Below are the code and all the weights of a small trained network. Each question names an input and a class and asks about switching units off, where a switched-off unit gives its printed mean instead of its output.

import numpy as np


def w(rows, s, z=0):
    codes = np.array(rows[::2]) - 128.0
    scale = np.full(codes.shape[1], s)
    scale[-1] = z or s
    return codes * scale


def f(y):
    return np.maximum(y, 0)


def log_softmax(a):
    a = a - a.max(-1, keepdims=True)
    return a - np.log(np.exp(a).sum(-1, keepdims=True))


def net(x, mask):
    res = np.array(x, float).reshape(1, 4) / 4 @ E
    y = f(res @ A[0][:, :-1].T + A[0][:, -1])
    res = res + np.where(mask, y, B[0][:, -1]) @ B[0][:, :-1]
    return log_softmax(res[-1] @ U[:, :-1].T + U[:, -1])


A, B = {}, {}
E = w([
[194,163,80,72,143,94,182,131,184,182],'x0',
[111,187,133,134,62,237,176,163,171,109],'x1',
[113,110,111,123,130,141,183,7,101,105],'x2',
[75,206,216,126,192,121,145,121,112,134],'x3',
],0.015)
A[0] = w([
[57,87,120,194,116,119,75,137,115,58,2],'n1',
[186,132,149,100,126,130,71,225,119,129,86],'n2',
[83,204,129,160,42,200,182,151,176,133,188],'n3',
[142,183,137,139,74,182,178,139,148,84,170],'n4',
[104,95,135,139,143,140,230,59,120,110,64],'n5',
[178,176,86,71,138,107,195,114,175,217,20],'n6',
[176,66,79,142,86,159,92,140,103,111,95],'n7',
[120,220,173,128,122,116,128,119,99,121,94],'n8',
[136,152,122,132,160,132,72,189,177,133,81],'n9',
[97,126,110,126,132,132,119,211,99,169,85],'n10',
[192,111,125,105,170,9,30,75,69,149,145],'n11',
[44,85,163,177,109,162,86,112,49,101,7],'n12',
[82,129,194,131,225,66,139,114,128,173,96],'n13',
[175,157,159,153,132,101,79,223,128,124,100],'n14',
[126,157,86,95,144,96,145,192,154,158,56],'n15',
[112,109,67,104,147,161,131,39,112,97,20],'n16',
[149,65,69,144,64,128,114,135,144,113,107],'n17',
[132,99,87,143,167,49,115,150,59,142,121],'n18',
[134,116,122,106,134,149,195,40,78,100,66],'n19',
[74,113,154,192,94,142,64,142,100,29,26],'n20',
[130,131,55,46,148,90,200,149,193,173,8],'n21',
[159,133,133,105,145,133,63,208,129,111,100],'n22',
[107,197,169,109,175,199,171,146,102,145,84],'n23',
[186,96,134,112,90,142,89,108,152,92,110],'n24',
[137,142,136,175,120,116,117,186,122,154,79],'n25',
[72,119,125,202,121,119,72,162,162,118,76],'n26',
[163,78,77,159,131,158,91,138,145,139,108],'n27',
[163,107,134,58,152,117,163,166,124,158,38],'n28',
[152,59,71,136,86,135,109,131,158,99,147],'n29',
[132,98,145,128,185,45,34,81,108,152,153],'n30',
[75,195,185,119,201,127,80,99,188,125,109],'n31',
[152,202,142,137,163,94,159,117,166,170,35],'n32',
[160,96,69,100,91,137,87,120,167,143,94],'n33',
[126,113,156,103,133,130,110,181,127,139,89],'n34',
[145,173,109,131,67,204,144,158,146,82,136],'n35',
],0.011,0.0029)
B[0] = w([
[102,151,188,157,121,121,85,96,187,146,188],'n1',
[122,161,103,106,104,105,166,113,90,78,182],'n2',
[184,1,114,126,121,110,131,151,182,95,227],'n3',
[221,35,121,138,116,109,145,174,182,90,199],'n4',
[116,205,26,82,99,66,209,93,70,54,182],'n5',
[77,160,211,213,71,100,60,59,150,169,215],'n6',
[82,154,141,95,204,200,108,171,105,176,189],'n7',
[123,115,91,121,205,198,86,149,70,153,170],'n8',
[136,150,88,119,110,95,177,71,96,100,168],'n9',
[107,137,90,117,118,62,145,64,84,68,160],'n10',
[167,44,132,145,93,133,133,191,205,81,251],'n11',
[120,182,170,181,106,90,97,87,161,171,205],'n12',
[120,100,137,87,219,221,89,194,112,131,200],'n13',
[114,156,58,68,96,109,174,118,90,88,185],'n14',
[90,151,145,141,130,90,120,71,143,113,170],'n15',
[108,171,68,89,95,98,175,109,90,95,176],'n16',
[109,127,117,94,197,175,97,149,74,181,194],'n17',
[189,33,127,150,104,131,135,147,175,106,200],'n18',
[122,196,58,90,81,87,193,97,72,55,187],'n19',
[132,164,171,229,104,95,74,58,199,200,201],'n20',
[113,157,161,186,156,71,75,68,180,166,208],'n21',
[139,163,69,82,93,94,188,101,93,86,175],'n22',
[107,87,95,95,195,184,122,184,111,196,183],'n23',
[124,144,114,132,165,174,132,133,79,149,163],'n24',
[109,202,66,101,103,112,194,123,72,74,156],'n25',
[63,202,181,190,82,119,88,84,149,102,169],'n26',
[123,121,117,97,178,186,135,163,74,182,175],'n27',
[113,133,165,186,95,97,109,111,126,138,163],'n28',
[82,144,129,81,206,190,132,188,83,160,195],'n29',
[185,61,130,98,99,129,145,141,167,113,226],'n30',
[100,117,114,91,225,220,101,174,47,173,187],'n31',
[121,189,166,166,112,135,76,112,147,194,171],'n32',
[86,149,154,98,157,190,106,177,107,205,186],'n33',
[138,190,48,98,108,86,168,79,106,99,153],'n34',
[213,57,187,141,120,103,134,192,151,113,202],'n35',
],0.008,0.022)
U = w([
[221,2,149,128,97,169,157,193,214,74,240],'0',
[98,150,141,104,248,242,128,186,55,207,140],'1',
[122,231,70,101,50,133,212,65,62,13,116],'2',
[105,213,231,187,76,144,96,32,220,212,4],'3',
],0.01,0.0016)

Each question gives the input, the list of numbers given to net, and the class t.
The units are the neurons (one row each of A and B). Each row of codes is followed by its name. A weight is (code - 128) times the scale printed after its matrix; where a second scale follows, it is the last column's (A, B and U).
mask holds one flag per neuron, in row order. A switched-off neuron (its flag False) gives its mean, the last column of its row in B, instead of its output. The means were averaged over made-up inputs and are rounded, as every weight is.
A unit's drop is (log p(t) with every unit on - log p(t) with that unit switched off) / (log p(t) with every unit on - log p(t) with every unit switched off).
unit that matters most: the unit with the biggest drop
k most important neurons: the k neurons with the biggest drops, biggest first
drop when u is switched off: that unit's drop, to one decimal
input [-6,0,-5,-6], class 1: 4 most important neurons : (n7; n29; n6; n17)
input [8,-6,4,-2], class 3: unit that matters most : n6
input [7,3,6,-4], class 3: 2 most important neurons : (n6; n21)
input [-2,6,-6,6], class 0: 3 most important neurons : (n3; n4; n35)
input [4,5,7,7], class 1: 2 most important neurons : (n23; n31)
input [0,-6,-3,6], class 0: 2 most important neurons : (n11; n30)
input [-5,-4,-5,4], class 2: 2 most important neurons : (n14; n6)
input [6,-1,-5,3], class 3: 2 most important neurons : (n6; n32)
input [-7,8,2,3], class 0: 2 most important neurons : (n3; n4)
input [4,-7,-7,4], class 0: 3 most important neurons : (n11; n18; n30)
input [-7,-6,6,-7], class 1: 3 most important neurons : (n7; n29; n17)
input [-8,-6,4,1], class 3: 2 most important neurons : (n12; n20)
input [-7,-7,0,4], class 0: drop when n11 is switched off : 2.3
input [4,-7,-6,5], class 0: drop when n11 is switched off : 1.0
input [-8,1,7,-5], class 3: unit that matters most : n20
input [8,-7,-8,6], class 2: drop when n2 is switched off : 0.4
